Known rows:
dragre: 62  41  -61  11  24  -18  -28  -5  10  -37  10  56  9  -24  68  -15  10  16  30  1  11  -6  28  -9  4  -16  11  -22  19  8  -6  -4  -15  0  -25  -16  -5  34  17  -16  11  24  41
tredrastan: 3  64  -42  -37  -9  -24  -24  -13  27  -18  -59  46  13  -25  17  -18  58  -49  -3  31  -21  -1  -50  5  14  -10  31  7  19  -17  -4  -24  -30  -3  -7  -47  40  37  19  -7  -16  -42  -22
dozok: 53  -14  -26  23  24  0  9  17  38  -28  61  60  8  44  42  -27  12  43  -20  29  14  3  47  6  -15  -51  16  -21  10  12  -32  10  48  59  3  28  -26  16  -32  -9  5  75  23
tudran: -62  -6  31  -40  32  -17  8  13  14  -14  -28  -40  -32  29  -21  14  6  3  -21  23  -22  64  -28  21  24  -18  2  -20  -24  33  -3  10  22  -25  -36  -12  -15  -13  -42  -14  5  -69  -11
sostemus: 91  -11  -24  -5  10  -26  -43  23  -28  -21  -2  42  -11  0  58  17  6  7  11  12  9  -19  33  -29  42  3  -4  -33  2  30  3  10  4  11  -56  -45  -25  23  33  -14  6  20  61
skeklu: -15  25  0  -9  7  -55  -44  -32  28  29  -26  -6  12  41  -53  -20  23  18  -64  34  -50  66  -2  -8  21  -8  -50  18  12  -25  15  -10  30  -26  -41  -5  35  -5  -6  -1  24  2  -63
digre: -8  -4  -26  -19  27  4  -23  -18  0  -5  -40  -13  -21  7  7  17  22  -49  -17  51  -23  20  -30  4  40  -19  43  12  -21  14  -31  16  -33  -32  -19  -40  21  3  -12  -12  5  -55  -6
fliza: 9  49  -38  -20  -11  -42  -20  -21  24  -47  -59  33  23  -7  -5  -4  46  -35  -7  34  -41  8  -58  -13  17  -4  41  -1  -6  -12  -22  -33  -16  -1  -18  -62  60  21  15  -7  0  -21  -8
todil: 98  -19  -17  -5  15  -23  -45  31  -38  -21  -7  37  -17  -9  60  27  4  -1  13  18  12  -24  31  -30  52  7  -3  -43  0  38  7  12  2  8  -66  -56  -33  22  43  -13  5  11  68
rifen: 47  -26  -34  -5  -8  13  -11  -4  29  4  -15  53  12  33  9  -14  57  -67  -54  92  -19  -23  -30  5  30  -45  62  23  1  -11  -54  6  -4  45  27  -37  41  14  -7  -2  -17  16  -29
skefadros: -46  -4  14  -33  28  -14  -3  3  14  -12  -30  -29  -27  23  -13  11  12  -12  -21  29  -25  49  -27  15  27  -18  11  -9  -21  24  -10  11  8  -25  -27  -20  -1  -8  -33  -14  6  -61  -13
tredem: 14  43  -37  -33  0  -7  -45  -17  20  35  -46  40  2  -16  19  -26  53  -56  -27  45  -13  4  -22  14  30  -16  1  26  36  -25  9  1  -31  -17  -6  -27  27  32  18  -7  -15  -42  -45
kloske: 41  32  -35  5  34  -17  -36  -2  15  11  32  42  -2  -3  55  -31  -1  40  3  -3  18  25  62  8  6  -22  -43  -11  37  1  20  13  10  -13  -27  28  -29  24  -4  -17  14  25  11
maklupla: 5  65  -41  -25  -12  -43  -18  -21  26  -50  -63  36  22  -13  -1  -8  53  -37  -1  29  -38  5  -63  -10  10  -5  45  -5  -2  -13  -16  -36  -19  1  -18  -62  57  29  22  -5  -4  -24  -8
rogre: -1  -16  4  -19  -7  -8  10  10  48  -4  -2  38  9  54  -14  -24  46  -22  -57  65  -22  16  -25  19  11  -44  26  8  0  -5  -37  -2  40  50  23  -5  24  4  -38  -5  -14  14  -36
fasor: -4  -12  4  -21  -6  -13  6  8  45  -5  -8  34  8  48  -14  -23  41  -20  -51  57  -25  20  -25  17  15  -40  20  7  0  -4  -31  -2  37  40  17  -8  27  3  -36  -9  -12  6  -36
brobogek: -27  38  1  -26  8  -44  -41  -22  34  45  -25  3  7  29  -39  -32  29  15  -59  26  -36  65  2  9  15  -12  -58  21  31  -28  30  -4  26  -25  -34  10  18  4  -10  -4  11  -14  -72
kledaza: 52  -15  19  34  66  -26  5  38  25  -39  37  18  -2  -24  27  -5  -29  40  31  16  9  36  29  21  35  -15  -42  -85  10  37  35  -21  42  -2  -32  -2  -28  -3  7  -12  15  18  32
drotrak: 50  -2  -70  25  68  21  -28  -21  -22  -28  19  -3  -29  -12  71  22  -13  2  27  21  16  4  40  -10  20  -26  46  -13  -14  35  -34  39  -48  -38  -42  -14  -30  15  2  -13  28  -4  58
kirutor: 8  45  -36  -32  -9  -23  -23  -11  25  -16  -53  42  10  -17  16  -14  51  -50  -7  36  -24  2  -46  5  23  -12  29  8  11  -13  -12  -17  -24  -4  -3  -47  44  27  10  -11  -13  -37  -18

Facts:
beklon σ: stogum
bikek σ: stogum,draplupek,zikim
bokom σ: zunoskon
bosor σ: gribre,nuskik,mivokli
branages σ: zunoskon
bregrari σ: skefadros,tibos,sozal
brudrugrel σ: draplupek,masos,pivuk,brobogek,teki
daske σ: stegrek,dretin,zugarer
denibrol σ: reklure,skeklu
depla σ: ragrok,brobogek
desel σ: stodra
digre σ: deziskin,grakle
dragre σ: baver
drotrak σ: boful,niroklu,risten
flamosti σ: plibrur,skeklu,brobogek,tibran
fliskol σ: trerur,fasor
fliza σ: drefon,flotir
flomuk σ: trepek,zikim
flupu σ: noplan,plastek
gefli σ: zudrum
gesok σ: masos,pivuk
gestis σ: drefon,dretin,dofur
gifatir σ: noplan,druvis,putro
giskonok σ: plibrur,zudrum
gosel σ: giklal
kibreplol σ: stovar,braklos
kirutor σ: draklon,baver
klavedru σ: grone
klibom σ: dretin,tuke
klodrek σ: klodas,kidral,teki,kloske
levos σ: gesuk
ludrim σ: zunoskon,grumas
maklupla σ: tridri,dretin
misil σ: plibrur
muplelar σ: zunoskon
nisto σ: deziskin,tudran,risten
noflol σ: vifon,tibran
pamos σ: grone,plizi,flostom,kledaza
plabru σ: tibran
potes σ: trepek,flukonos
ratrom σ: sadro,nuskik
refe σ: tiske
renitrim σ: nunel,skatek
rifen σ: stevefam,dozok,giklal
skeplal σ: sezatro,zugarer
skigoplol σ: neple,giklal
sostemus σ: rifar,kulon
stugim σ: susol,putro,vudru,kledaza
sudim σ: saskidrum,tiflok
tadu σ: rogre,trerur,dozok,fesos
todil σ: vudru,kulon,nuskik
tredem σ: ruvi,pivuk
tredrastan σ: draklon,zugarer
tridrum σ: kluso,susol
trotuklol σ: tudran,vudru,sozal,pota
tudri σ: bomek,niroklu,tibos
vakli σ: trerur,tiska,skotel
zanani σ: batu,tudran
zenus σ: giklal
zote σ: lepubro,trepek,pivuk,zugarer
zusku σ: gogul,neple
{batu,beklon,bikek,bokom,braklos,branages,bregrari,brobogek,brudrugrel,denibrol,deziskin,digre,dofur,draplupek,druvis,fasor,fesos,fliskol,fliza,flomuk,gefli,gestis,gesuk,gifatir,giskonok,gogul,grone,grumas,kibreplol,kidral,kirutor,klavedru,kluso,kulon,lepubro,levos,ludrim,maklupla,masos,misil,mivokli,muplelar,noflol,nunel,nuskik,pamos,plabru,plastek,plibrur,plizi,potes,putro,ratrom,refe,renitrim,rifar,rifen,rogre,rosu,sadro,saskidrum,skatek,skefadros,skeklu,skeplal,skigoplol,skotel,stogum,stovar,stugim,tadu,teki,tibos,tibran,tiflok,tiska,tiske,tredem,tredrastan,trepek,trerur,tridri,trotuklol,tudran,tudri,vakli,vudru,zikim,zudrum,zugarer,zusku} π a
{baver,boful,bomek,bosor,daske,depla,desel,dozok,dragre,draklon,drefon,dretin,drotrak,flamosti,flostom,flotir,flukonos,flupu,gesok,giklal,gosel,grakle,gribre,klado,kledaza,klibom,klodas,klodrek,kloske,neple,niroklu,nisto,noplan,pivuk,pota,ragrok,reklure,risten,ruvi,sezatro,sostemus,sozal,stegrek,stevefam,stodra,sudim,susol,todil,tridrum,tuke,vifon,zanani,zenus,zote,zunoskon} π b

Rows:
No name comes twice in this set of rows, the named rows included.
-48  60  3  -59  -3  -26  -9  9  47  13  -33  34  -3  0  5  -40  45  -8  -20  9  -10  42  -23  36  1  -20  -28  3  36  -14  27  -12  16  -4  -2  8  3  25  -21  -14  -21  -52  -48 -> trepek
11  64  -47  -21  -13  -43  -21  -25  25  -54  -65  38  24  -13  -1  -5  52  -40  1  31  -40  1  -65  -15  12  -3  52  -2  -4  -14  -20  -38  -24  1  -18  -69  64  29  27  -4  -2  -22  -6 -> gestis
17  6  -30  11  56  -8  -11  -1  2  -34  30  -1  -21  9  50  4  -20  45  20  -3  12  35  45  2  4  -26  5  -28  -8  34  -12  22  5  -23  -41  12  -39  7  -25  -19  27  5  47 -> grakle
27  69  -44  8  22  -51  -7  -5  27  -76  10  46  18  -9  41  -18  7  59  35  -25  -1  21  14  -14  -23  -12  6  -43  9  10  2  -26  17  11  -42  -9  -4  31  7  -12  19  35  46 -> tuke
-15  -14  17  -24  -7  -14  17  14  54  -8  1  34  8  61  -22  -29  41  -7  -60  55  -23  27  -23  23  4  -45  15  3  0  -4  -31  -5  54  52  21  5  19  1  -48  -8  -14  13  -39 -> trerur
23  81  -49  0  22  -44  -8  -2  29  -67  7  53  15  -19  50  -25  14  52  38  -28  5  17  15  -7  -29  -13  2  -41  20  6  10  -26  11  8  -38  -3  -13  39  9  -10  10  26  42 -> stegrek
-21  -6  0  -47  -36  -49  -29  -1  38  -9  -26  34  15  27  16  -27  -1  -19  -6  5  -41  53  -12  23  47  -13  -26  27  -13  3  -28  -2  16  -26  41  -12  77  -11  -73  -61  -4  -28  -15 -> grumas
39  -9  -18  17  24  -8  11  19  41  -29  61  54  8  45  38  -30  6  52  -17  19  13  16  48  9  -17  -49  2  -25  11  14  -24  8  55  52  0  33  -29  13  -38  -11  7  70  23 -> giklal
9  44  -37  -40  -2  -3  -37  -10  21  30  -47  46  -2  -23  29  -26  55  -62  -19  42  -7  0  -25  20  30  -19  6  23  38  -22  7  1  -34  -14  3  -28  24  34  13  -11  -22  -50  -41 -> flomuk
9  -4  -5  5  62  -11  -4  18  -6  -36  28  -14  -33  9  40  13  -24  53  21  -6  15  40  41  4  10  -18  -8  -48  -12  48  3  20  20  -18  -57  8  -58  2  -20  -16  24  -7  54 -> sozal
-29  -21  62  -44  15  -41  4  42  15  -15  -37  -17  -23  22  -30  13  10  -3  -22  29  -26  50  -36  20  47  -2  -29  -46  -14  32  24  -12  49  -1  -41  -34  -9  -12  -17  -13  -6  -56  -12 -> vudru
57  -7  -50  20  61  9  -27  -5  -22  -28  15  3  -25  -12  64  23  -11  8  24  20  16  2  37  -12  27  -19  29  -26  -10  38  -19  28  -30  -28  -49  -22  -34  15  9  -12  24  -2  60 -> zanani

Now the same things, written a new way:
Known rows:
gosel: -5  32  29  14  -43  -46  30  -40  19  13  12  -10  16  -16  -44  -51  42  -15  53  -10  13  15  31  -47  -15  -57  55
trepek: -14  33  -19  -31  -74  17  -4  8  0  -10  -13  14  7  -6  -17  -19  17  28  53  -11  -8  -16  13  -20  7  -7  -12
flomuk: -29  32  -26  -19  -64  9  -8  16  15  -8  -9  19  11  -21  -19  -24  32  31  31  7  10  -18  16  -16  14  -16  -15
zote: -51  8  -17  23  -43  24  -23  -3  -8  5  -5  33  -17  -17  11  -54  50  20  33  -3  30  -15  -13  -20  -1  -38  13
pivuk: -21  12  -1  3  -39  26  -16  -13  -18  11  -1  23  -9  -5  9  -32  32  27  72  -10  31  -11  -10  -22  -10  -31  12
klodrek: -24  34  15  0  -35  16  -15  -9  -14  -1  -3  10  1  -24  -11  -42  38  19  54  1  28  -1  -5  -25  -3  -45  23
kidral: -5  45  -6  -42  -75  14  0  6  -5  -14  -13  5  11  -9  -25  -18  13  25  57  -14  -13  -10  17  -20  6  -11  -4
niroklu: -8  38  22  -9  -42  25  -14  -15  -28  -5  -9  2  0  -13  -14  -38  22  18  75  -12  11  2  -10  -33  -5  -38  26
bikek: -23  37  -21  -23  -61  7  -7  15  14  -7  -8  15  14  -23  -22  -19  31  33  35  10  13  -16  18  -16  14  -18  -15
saskidrum: -5  46  -6  -42  -75  14  -1  6  -6  -15  -14  5  11  -10  -27  -19  12  24  56  -13  -14  -10  17  -21  6  -11  -4
bregrari: -17  51  -8  -28  -64  8  -7  14  7  -18  -14  2  19  -28  -35  -24  24  27  38  9  0  -8  15  -23  18  -20  -8
stegrek: -15  36  19  -9  -51  26  -12  -15  -31  -8  -11  5  -7  -11  -10  -47  23  10  66  -21  0  1  -10  -30  -7  -37  31
klibom: -44  50  15  1  -61  22  -16  -6  -29  -25  -19  5  -16  -32  -16  -82  43  -8  14  -21  -17  4  -11  -27  5  -50  43
skotel: -5  46  -6  -42  -74  14  0  6  -5  -15  -14  4  12  -10  -26  -18  13  24  57  -13  -14  -10  16  -21  6  -11  -4
flamosti: -21  69  26  -40  -24  -2  -6  -12  -13  22  20  17  -6  -52  8  -35  63  27  32  2  42  -8  18  21  -11  -64  26
rifen: -5  44  -1  -22  -72  -39  31  -10  33  -2  2  -6  26  -16  -52  -29  30  0  37  -6  -10  0  48  -33  3  -28  16
dozok: -6  35  24  -8  -45  16  -7  -19  -24  -2  -5  1  0  -10  -16  -39  23  12  75  -16  9  4  -4  -34  -9  -39  31
zudrum: -4  60  0  -57  -71  8  4  6  -5  -8  -6  6  9  -20  -21  -17  21  26  49  -13  -12  -12  25  -4  3  -19  -2
deziskin: -4  48  -6  -38  -71  16  -4  8  -5  -17  -16  2  15  -12  -30  -17  11  26  58  -8  -14  -9  13  -25  11  -11  -6
dofur: -9  48  -6  -43  -80  16  0  6  -8  -19  -17  4  9  -10  -26  -26  13  19  50  -18  -23  -10  16  -20  7  -12  0

Rows:
No name comes twice in this set of rows, the named rows included.
-10  49  -6  -42  -81  17  0  7  -9  -20  -17  5  7  -11  -27  -27  13  18  48  -19  -24  -9  16  -21  7  -12  0 -> tridri
-14  33  18  -8  -48  26  -13  -14  -30  -6  -9  7  -6  -10  -9  -43  24  13  69  -18  5  0  -10  -30  -8  -36  29 -> sezatro
-15  46  20  14  -25  23  -27  -5  -15  -13  -13  -8  14  -34  -31  -40  29  26  60  21  26  8  -19  -44  16  -46  17 -> todil
-18  66  -3  -51  -63  -2  1  12  7  -7  -2  9  12  -37  -24  -24  37  26  23  3  3  -12  30  1  9  -29  -3 -> gefli
-9  36  21  -13  -43  22  -12  -15  -28  -1  -5  6  -2  -12  -9  -37  24  18  73  -15  13  0  -7  -27  -9  -38  27 -> ragrok
-7  42  -10  -38  -71  15  -2  7  -2  -12  -13  7  12  -10  -24  -16  14  28  58  -9  -9  -12  15  -21  7  -11  -8 -> stogum
-27  39  14  4  -38  18  -18  -7  -16  -8  -8  7  0  -28  -16  -50  38  15  45  2  21  1  -8  -29  2  -47  27 -> dragre
-15  53  -9  -24  -60  9  -10  15  9  -20  -16  -1  23  -29  -39  -23  22  30  40  15  1  -7  12  -28  23  -19  -10 -> ratrom
-18  70  -2  -58  -59  -6  3  11  9  0  4  13  11  -42  -17  -20  43  30  20  3  9  -15  35  12  7  -32  -4 -> plabru
-8  39  -12  -36  -73  15  -3  7  -2  -12  -13  9  11  -8  -22  -16  14  28  58  -10  -9  -13  15  -20  7  -10  -9 -> zikim
-13  36  19  -6  -46  26  -15  -14  -29  -7  -10  4  -3  -13  -12  -43  23  15  69  -14  8  1  -11  -32  -4  -37  27 -> baver
-30  46  18  -8  -67  31  -14  -12  -40  -23  -21  3  -18  -17  -12  -73  29  -6  40  -35  -28  3  -14  -31  -1  -40  43 -> dretin

